Below are the code and all the weights of a small trained network. Each question names an input and a class and asks about switching units off, where a switched-off unit gives its printed mean instead of its output.

import numpy as np


def w(rows, s, z=0):
    codes = np.array(rows[::2]) - 128.0
    scale = np.full(codes.shape[1], s)
    scale[-1] = z or s
    return codes * scale


def f(y):
    return np.maximum(y, 0)


def log_softmax(a):
    a = a - a.max(-1, keepdims=True)
    return a - np.log(np.exp(a).sum(-1, keepdims=True))


def net(x, mask):
    res = np.array(x, float).reshape(1, 5) / 4 @ E
    y = f(res @ A[0][:, :-1].T + A[0][:, -1])
    res = res + np.where(mask, y, B[0][:, -1]) @ B[0][:, :-1]
    return log_softmax(res[-1] @ U[:, :-1].T + U[:, -1])


A, B = {}, {}
E = w([
[127,114,211,194,180,57,240],'x0',
[87,126,2,111,254,180,162],'x1',
[42,168,123,67,137,3,121],'x2',
[80,139,217,152,168,156,105],'x3',
[186,191,128,13,170,189,157],'x4',
],0.0095)
A[0] = w([
[181,103,146,195,122,216,142,2],'neuron 1',
[149,110,145,190,157,85,231,80],'neuron 2',
[93,37,112,163,117,97,141,37],'neuron 3',
[146,111,207,117,47,107,118,67],'neuron 4',
[77,122,99,158,103,150,55,100],'neuron 5',
[17,142,136,85,125,96,136,112],'neuron 6',
[91,57,106,130,190,152,135,21],'neuron 7',
[63,112,199,120,167,165,95,162],'neuron 8',
[156,106,78,179,135,174,107,59],'neuron 9',
[138,151,136,178,145,150,128,103],'neuron 10',
[105,65,67,202,95,91,73,96],'neuron 11',
[188,248,132,85,121,137,154,196],'neuron 12',
[96,114,134,196,127,111,161,94],'neuron 13',
[77,135,66,148,204,123,133,58],'neuron 14',
],0.012,0.003)
B[0] = w([
[18,216,29,143,92,4,124,226],'neuron 1',
[199,176,121,58,62,203,48,248],'neuron 2',
[64,136,143,180,200,145,154,202],'neuron 3',
[113,23,128,166,153,145,33,245],'neuron 4',
[208,206,151,135,161,208,97,199],'neuron 5',
[82,184,47,85,41,71,149,204],'neuron 6',
[114,31,136,122,156,167,67,187],'neuron 7',
[87,106,82,119,60,231,179,194],'neuron 8',
[108,142,116,92,87,76,93,197],'neuron 9',
[102,116,86,89,58,82,144,163],'neuron 10',
[121,165,136,198,164,188,187,238],'neuron 11',
[83,121,176,233,193,183,161,226],'neuron 12',
[110,195,176,162,163,192,100,206],'neuron 13',
[121,62,162,136,112,132,1,216],'neuron 14',
],0.0083,0.012)
U = w([
[143,2,166,177,123,92,37,104],'0',
[72,188,111,157,74,26,130,103],'1',
[139,185,179,206,223,180,179,140],'2',
[142,112,131,165,82,162,148,254],'3',
[217,210,169,133,119,166,66,108],'4',
[138,50,127,208,146,76,189,107],'5',
[120,5,149,194,155,39,251,57],'6',
],0.0096,0.0086)

Each question gives the input, the list of numbers given to net, and the class t.
The units are the neurons (one row each of A and B). Each row of codes is followed by its name. A weight is (code - 128) times the scale printed after its matrix; where a second scale follows, it is the last column's (A, B and U).
mask holds one flag per neuron, in row order. A switched-off neuron (its flag False) gives its mean, the last column of its row in B, instead of its output. The means were averaged over made-up inputs and are rounded, as every weight is.
A unit's drop is (log p(t) with every unit on - log p(t) with that unit switched off) / (log p(t) with every unit on - log p(t) with every unit switched off).
The circuit of an input: a set's keep is (log p(t) with only the set's units on - log p(t) with every unit switched off) / (log p(t) with every unit on - log p(t) with every unit switched off). Starting from the 12 units with the biggest drops (on a tie, the unit counted first), units are removed one at a time, each time the one whose removal leaves the highest keep (on an exact tie, the one counted first), for as long as the keep stays at least 0.8.
units of the circuit, in order: the units of the circuit, biggest drop first
unit that matters most: the unit with the biggest drop
top k neurons: the k neurons with the biggest drops, biggest first
drop of u: that unit's drop, to one decimal
input [8,6,7,6,-5], class 4: units of the circuit, in order : [neuron 2]
input [7,4,6,7,0], class 3: top 3 neurons : [neuron 1; neuron 8; neuron 2]
input [-7,3,-3,-4,-5], class 4: top 3 neurons : [neuron 5; neuron 12; neuron 9]
input [2,-5,-4,4,-8], class 2: top 3 neurons : [neuron 11; neuron 13; neuron 3]
input [6,-2,-3,-4,-3], class 4: top 2 neurons : [neuron 2; neuron 12]
input [-7,8,2,8,-2], class 0: top 2 neurons : [neuron 14; neuron 7]
input [-7,5,-8,-5,3], class 1: units of the circuit, in order : [neuron 1; neuron 9]
input [-7,-5,6,6,7], class 2: top 4 neurons : [neuron 12; neuron 2; neuron 1; neuron 14]
input [-5,-3,-2,7,5], class 3: units of the circuit, in order : [neuron 8; neuron 2]
input [-1,7,-1,7,1], class 0: top 2 neurons : [neuron 14; neuron 7]
input [-2,6,4,-3,0], class 0: top 2 neurons : [neuron 14; neuron 1]
input [0,-7,-7,-1,0], class 0: top 2 neurons : [neuron 4; neuron 6]
input [-3,7,-7,5,5], class 0: units of the circuit, in order : [neuron 7; neuron 14]
input [1,-3,-7,-6,-5], class 1: unit that matters most : neuron 1
input [6,-1,1,5,5], class 4: top 3 neurons : [neuron 2; neuron 11; neuron 3]
input [8,-8,5,0,-1], class 0: top 3 neurons : [neuron 4; neuron 5; neuron 11]
input [7,-1,-6,4,-2], class 4: top 3 neurons : [neuron 2; neuron 13; neuron 6]
input [8,6,6,1,-1], class 4: top 4 neurons : [neuron 2; neuron 4; neuron 1; neuron 13]
input [7,6,5,7,-2], class 3: units of the circuit, in order : [neuron 8; neuron 6; neuron 1]
input [-6,-2,1,2,-3], class 4: unit that matters most : neuron 5
input [0,-4,4,5,8], class 2: drop of neuron 12 : 1.0
input [3,4,-7,-4,-1], class 1: drop of neuron 14 : 0.0
input [1,-2,-6,5,-1], class 1: drop of neuron 1 : 0.6
